Here is a tiny trained network, its code and every weight. The questions are about switching its units off for an input and a class, where a switched-off unit gives its printed mean instead of its output.

import numpy as np


def w(rows, s, z=0):
    codes = np.array(rows[::2]) - 128.0
    scale = np.full(codes.shape[1], s)
    scale[-1] = z or s
    return codes * scale


def f(y):
    return np.maximum(y, 0)


def log_softmax(a):
    a = a - a.max(-1, keepdims=True)
    return a - np.log(np.exp(a).sum(-1, keepdims=True))


def net(x, mask):
    res = np.array(x, float).reshape(1, 5) / 4 @ E
    y = f(res @ A[0][:, :-1].T + A[0][:, -1])
    res = res + np.where(mask, y, B[0][:, -1]) @ B[0][:, :-1]
    return log_softmax(res[-1] @ U[:, :-1].T + U[:, -1])


A, B = {}, {}
E = w([
[41,21,54,193,111,152],'x0',
[160,149,36,2,47,155],'x1',
[113,183,53,160,171,21],'x2',
[133,133,123,126,143,138],'x3',
[49,186,158,42,185,150],'x4',
],0.0089)
A[0] = w([
[212,108,124,191,78,138,70],'neuron 1',
[119,130,197,135,59,145,33],'neuron 2',
[111,139,25,152,216,49,169],'neuron 3',
[54,113,175,117,169,110,176],'neuron 4',
[189,79,103,154,154,142,66],'neuron 5',
[113,171,71,104,122,152,85],'neuron 6',
[122,106,160,155,155,120,21],'neuron 7',
[183,138,106,95,112,107,66],'neuron 8',
[141,123,129,180,112,156,255],'neuron 9',
[137,117,178,179,194,87,77],'neuron 10',
[150,97,108,97,104,148,39],'neuron 11',
[161,181,177,98,142,127,79],'neuron 12',
[153,61,185,108,111,219,64],'neuron 13',
[101,68,104,121,117,120,45],'neuron 14',
[82,124,115,106,161,178,216],'neuron 15',
[194,114,98,164,115,147,22],'neuron 16',
[139,194,25,117,67,187,90],'neuron 17',
[114,171,52,140,170,71,76],'neuron 18',
[36,67,59,143,118,155,210],'neuron 19',
[172,177,209,143,80,72,113],'neuron 20',
[133,98,129,117,154,237,45],'neuron 21',
[130,136,176,177,142,134,107],'neuron 22',
[146,139,167,178,105,251,70],'neuron 23',
[217,100,102,181,110,126,29],'neuron 24',
[89,109,79,39,98,119,75],'neuron 25',
],0.012,0.004)
B[0] = w([
[67,223,241,60,158,204,210],'neuron 1',
[80,118,146,195,35,76,172],'neuron 2',
[139,160,177,190,9,112,255],'neuron 3',
[172,119,183,141,201,232,223],'neuron 4',
[83,203,139,107,149,163,167],'neuron 5',
[116,68,192,190,145,166,180],'neuron 6',
[167,18,124,176,149,142,164],'neuron 7',
[149,57,52,165,65,160,186],'neuron 8',
[194,112,121,44,124,140,202],'neuron 9',
[185,46,115,186,104,171,221],'neuron 10',
[142,50,140,183,162,73,162],'neuron 11',
[116,141,46,92,69,177,220],'neuron 12',
[66,130,132,237,55,31,231],'neuron 13',
[181,124,32,128,73,145,164],'neuron 14',
[122,253,177,52,119,132,202],'neuron 15',
[88,164,198,141,211,207,169],'neuron 16',
[144,10,177,199,184,171,226],'neuron 17',
[63,130,220,184,51,48,210],'neuron 18',
[216,206,56,12,74,182,253],'neuron 19',
[175,161,37,111,73,182,224],'neuron 20',
[63,151,171,172,93,18,188],'neuron 21',
[172,19,75,120,153,190,194],'neuron 22',
[129,130,81,175,57,67,213],'neuron 23',
[49,215,189,141,192,222,195],'neuron 24',
[83,30,148,151,181,188,208],'neuron 25',
],0.0063,0.0098)
U = w([
[104,132,155,227,62,82,71],'0',
[186,1,157,192,179,203,51],'1',
[78,204,207,128,173,235,141],'2',
[206,163,46,112,81,186,157],'3',
[180,119,176,128,96,172,255],'4',
[210,125,132,90,141,68,112],'5',
],0.009,0.0041)

Each question gives the input, the list of numbers given to net, and the class t.
The units are the neurons (one row each of A and B). Each row of codes is followed by its name. A weight is (code - 128) times the scale printed after its matrix; where a second scale follows, it is the last column's (A, B and U).
mask holds one flag per neuron, in row order. A switched-off neuron (its flag False) gives its mean, the last column of its row in B, instead of its output. The means were averaged over made-up inputs and are rounded, as every weight is.
A unit's drop is (log p(t) with every unit on - log p(t) with that unit switched off) / (log p(t) with every unit on - log p(t) with every unit switched off).
The circuit of an input: a set's keep is (log p(t) with only the set's units on - log p(t) with every unit switched off) / (log p(t) with every unit on - log p(t) with every unit switched off). Starting from the 12 units with the biggest drops (on a tie, the unit counted first), units are removed one at a time, each time the one whose removal leaves the highest keep (on an exact tie, the one counted first), for as long as the keep stays at least 0.8.
circuit, biggest first: the units of the circuit, biggest drop first
unit that matters most: the unit with the biggest drop
k most important neurons: the k neurons with the biggest drops, biggest first
drop of u: that unit's drop, to one decimal
input [6,-4,-4,-5,-4], class 3: most important neuron	(neuron 19)
input [4,3,4,-1,-6], class 2: 2 most important neurons	(neuron 24; neuron 1)
input [-2,8,-7,7,4], class 1: 3 most important neurons	(neuron 17; neuron 25; neuron 3)
input [0,8,-8,-2,6], class 0: circuit, biggest first	(neuron 13; neuron 21)
input [5,-1,-1,0,-5], class 2: 2 most important neurons	(neuron 1; neuron 24)
input [6,7,6,3,-1], class 1: 3 most important neurons	(neuron 17; neuron 25; neuron 6)
input [-4,-4,6,-2,-7], class 2: 3 most important neurons	(neuron 24; neuron 1; neuron 13)
input [8,4,-3,-8,6], class 3: 2 most important neurons	(neuron 19; neuron 14)
input [-4,1,5,6,-7], class 2: circuit, biggest first	(neuron 24; neuron 1)
input [7,2,4,-4,-8], class 2: 3 most important neurons	(neuron 24; neuron 1; neuron 16)
input [-6,0,-5,0,0], class 3: circuit, biggest first	(neuron 20; neuron 12)
input [-2,6,4,-5,4], class 1: circuit, biggest first	(neuron 17; neuron 25)
input [-8,-7,1,-2,-5], class 3: 2 most important neurons	(neuron 20; neuron 17)
input [-3,1,-5,0,5], class 0: most important neuron	(neuron 13)
input [4,7,-4,2,-7], class 1: 4 most important neurons	(neuron 17; neuron 11; neuron 15; neuron 25)
input [8,-3,5,2,-8], class 2: 4 most important neurons	(neuron 24; neuron 1; neuron 16; neuron 5)
input [-6,4,-2,3,-8], class 2: 2 most important neurons	(neuron 1; neuron 24)
input [-3,-5,1,0,-7], class 2: drop of neuron 24	0.4
input [4,-5,6,7,-5], class 4: drop of neuron 13	0.6
input [0,4,5,-4,4], class 0: unit that matters most	neuron 18
input [-5,6,-8,-3,4], class 0: drop of neuron 7	0.0
